Small tables with named rows and columns. After each table, cells are looked up by row and column.

nimarib:
|  | zesema | firafuz | redu | tiza | lof |
|---|---|---|---|---|---|
| vutok | 87 | 209 | 178 | 122 | 85 |
| neb | 85 | 206 | 163 | 123 | 85 |
| fonomus | 83 | 199 | 140 | 120 | 85 |
| delaba | 79 | 96 | 12 | 93 | 87 |
| gof | 91 | 174 | 188 | 110 | 86 |
| det | 87 | 86 | 75 | 89 | 88 |

zesema of det = 87
tiza of vutok = 122
tiza of delaba = 93
redu of delaba = 12
tiza of neb = 123
zesema of delaba = 79
firafuz of gof = 174
zesema of fonomus = 83
redu of vutok = 178
firafuz of fonomus = 199
firafuz of neb = 206
tiza of det = 89
redu of gof = 188

ragabu
|  | tene | guse | bisagus | kebi | nez |
|---|---|---|---|---|---|
| nit | 95 | 100 | 102 | 116 | 112 |
| lum | 76 | 111 | 98 | 93 | 91 |
| vozuv | 94 | 114 | 112 | 107 | 94 |
| kas | 152 | 77 | 94 | 127 | 188 |
| bira | 107 | 112 | 104 | 101 | 114 |
| siga | 112 | 123 | 80 | 56 | 145 |
| lozuki | 132 | 147 | 161 | 123 | 68 |
| kulo | 193 | 119 | 102 | 79 | 201 |
| vom | 99 | 103 | 70 | 74 | 146 |
| mogo | 97 | 134 | 122 | 99 | 76 |
| suve | 140 | 132 | 163 | 146 | 76 |
| bop | 80 | 105 | 93 | 100 | 99 |
| vavoge | 129 | 118 | 75 | 51 | 160 |

nit, guse: 100
siga, tene: 112
vom, kebi: 74
kas, bisagus: 94
bira, kebi: 101
lozuki, guse: 147
vozuv, kebi: 107
vom, bisagus: 70
kas, nez: 188
Row with the largest guse: lozuki

siz:
|  | sabisi | visib | liso | ratavev |
|---|---|---|---|---|
| pelotef | 138 | 89 | 141 | 157 |
| sek | 101 | 43 | 31 | 224 |
| lonovak | 129 | 151 | 105 | 148 |
| gakire | 183 | 101 | 103 | 158 |
| fom | 120 | 89 | 114 | 160 |

fom, sabisi => 120
gakire, sabisi => 183
fom, visib => 89
lonovak, liso => 105
gakire, liso => 103
sek, sabisi => 101
fom, liso => 114
sek, liso => 31
pelotef, visib => 89
lonovak, visib => 151

ril:
|  | sudofig | gar | depar | fesifi | tanivu | gis | dal | vov | reg | zigum |
|---|---|---|---|---|---|---|---|---|---|---|
| gugobu | 21059 | 76557 | -73811 | 17056 | 55313 | 48035 | 49830 | -43912 | 44493 | -52959 |
| bugupe | 18111 | 63280 | -59211 | 8514 | 42133 | 45072 | 47995 | -37212 | 40392 | -39478 |
| lazizuf | 14622 | 69800 | -56363 | 13608 | 51643 | 44192 | 47800 | -36574 | 36470 | -45208 |

bugupe, sudofig => 18111
bugupe, gar => 63280
bugupe, reg => 40392
gugobu, gar => 76557
gugobu, sudofig => 21059
gugobu, fesifi => 17056
lazizuf, sudofig => 14622
bugupe, depar => -59211
bugupe, gis => 45072
lazizuf, dal => 47800
bugupe, vov => -37212
lazizuf, fesifi => 13608
gugobu, vov => -43912
lazizuf, vov => -36574
lazizuf, gis => 44192
lazizuf, gar => 69800
bugupe, dal => 47995

ganofup =
cols = bet, vibav, nevik, gep, nodi, ketidef, vitev, basotef, nam
lepepep: [614, 185, 547, 469, 635, 167, 290, 506, 672]
zas: [561, 536, 714, 996, 699, 723, 299, 537, 250]
fop: [291, 369, 222, 194, 545, 462, 528, 736, 341]
sefi: [515, 648, 684, 267, 234, 376, 462, 788, 242]
nid: [454, 850, 376, 575, 284, 240, 444, 392, 509]

What is the bet of zas in ganofup?
561
What is the nodi of lepepep in ganofup?
635
What is the vitev of nid in ganofup?
444
What is the ketidef of fop in ganofup?
462
What is the basotef of lepepep in ganofup?
506
What is the nodi of fop in ganofup?
545
What is the gep of lepepep in ganofup?
469
What is the gep of zas in ganofup?
996
What is the basotef of fop in ganofup?
736
What is the ketidef of zas in ganofup?
723
What is the vibav of lepepep in ganofup?
185
What is the nam of nid in ganofup?
509
What is the vibav of nid in ganofup?
850
What is the bet of sefi in ganofup?
515
What is the gep of fop in ganofup?
194
What is the gep of nid in ganofup?
575
Which row has the largest bet? lepepep

